Below are the code and all the weights of a small trained network. Each question names an input and a class and asks about switching units off, where a switched-off unit gives its printed mean instead of its output.

import numpy as np


def w(rows, s, z=0):
    codes = np.array(rows[::2]) - 128.0
    scale = np.full(codes.shape[1], s)
    scale[-1] = z or s
    return codes * scale


def f(y):
    return np.maximum(y, 0)


def log_softmax(a):
    a = a - a.max(-1, keepdims=True)
    return a - np.log(np.exp(a).sum(-1, keepdims=True))


def net(x, mask):
    res = np.array(x, float).reshape(1, 3) / 4 @ E
    y = f(res @ A[0][:, :-1].T + A[0][:, -1])
    res = res + np.where(mask, y, B[0][:, -1]) @ B[0][:, :-1]
    return log_softmax(res[-1] @ U[:, :-1].T + U[:, -1])


A, B = {}, {}
E = w([
[103,229,3],'x0',
[21,183,200],'x1',
[226,217,185],'x2',
],0.0053)
A[0] = w([
[223,234,194,63],'n1',
[12,225,220,40],'n2',
[122,135,144,103],'n3',
[134,200,73,124],'n4',
[115,108,99,90],'n5',
[147,87,220,102],'n6',
[254,70,42,40],'n7',
[121,168,89,55],'n8',
[124,149,100,83],'n9',
[113,178,82,85],'n10',
[120,97,174,73],'n11',
[135,142,127,255],'n12',
[107,192,59,54],'n13',
[43,62,76,61],'n14',
[70,60,83,40],'n15',
[172,102,94,69],'n16',
[154,48,218,24],'n17',
[108,183,67,78],'n18',
[88,156,150,73],'n19',
[181,202,165,28],'n20',
],0.018,0.0083)
B[0] = w([
[27,120,133,235],'n1',
[171,243,128,235],'n2',
[130,133,138,134],'n3',
[152,79,162,217],'n4',
[110,136,154,145],'n5',
[165,80,150,207],'n6',
[157,246,154,225],'n7',
[135,123,183,152],'n8',
[136,121,152,143],'n9',
[150,97,153,176],'n10',
[136,126,179,156],'n11',
[162,73,2,255],'n12',
[153,93,183,188],'n13',
[46,129,127,204],'n14',
[54,147,171,178],'n15',
[138,171,149,154],'n16',
[160,87,207,195],'n17',
[150,95,172,188],'n18',
[133,158,155,149],'n19',
[57,156,190,172],'n20',
],0.068,0.0084)
U = w([
[183,87,181,102],'0',
[173,254,113,66],'1',
[13,139,126,73],'2',
[175,106,18,255],'3',
],0.0097,0.0061)

Each question gives the input, the list of numbers given to net, and the class t.
The units are the neurons (one row each of A and B). Each row of codes is followed by its name. A weight is (code - 128) times the scale printed after its matrix; where a second scale follows, it is the last column's (A, B and U).
mask holds one flag per neuron, in row order. A switched-off neuron (its flag False) gives its mean, the last column of its row in B, instead of its output. The means were averaged over made-up inputs and are rounded, as every weight is.
A unit's drop is (log p(t) with every unit on - log p(t) with that unit switched off) / (log p(t) with every unit on - log p(t) with every unit switched off).
unit that matters most: the unit with the biggest drop
top k neurons: the k neurons with the biggest drops, biggest first
drop when u is switched off: that unit's drop, to one decimal
input [8,-6,8], class 0: unit that matters most : n4
input [8,-7,8], class 0: top 4 neurons : (n4 n13 n18 n14)
input [-6,7,-2], class 1: top 2 neurons : (n2 n4)
input [-3,4,-2], class 1: top 3 neurons : (n2 n4 n12)
input [8,8,2], class 0: top 4 neurons : (n4 n13 n18 n7)
input [5,7,-7], class 1: top 2 neurons : (n2 n1)
input [6,-7,-5], class 1: top 4 neurons : (n7 n17 n6 n16)
input [-4,6,8], class 2: top 2 neurons : (n1 n7)
input [8,8,-7], class 0: top 2 neurons : (n13 n18)
input [0,-6,-6], class 1: top 2 neurons : (n7 n1)
input [-6,0,-8], class 2: top 2 neurons : (n14 n15)
input [2,0,-3], class 3: top 2 neurons : (n1 n20)
input [-3,-7,8], class 2: top 2 neurons : (n1 n2)
input [-3,-4,-4], class 1: unit that matters most : n1
input [-3,6,-6], class 1: top 2 neurons : (n2 n1)
input [-4,6,0], class 1: drop when n2 is switched off : 3.0
input [-3,-3,2], class 3: drop when n12 is switched off : 0.0
input [4,-1,6], class 2: drop when n1 is switched off : 2.0
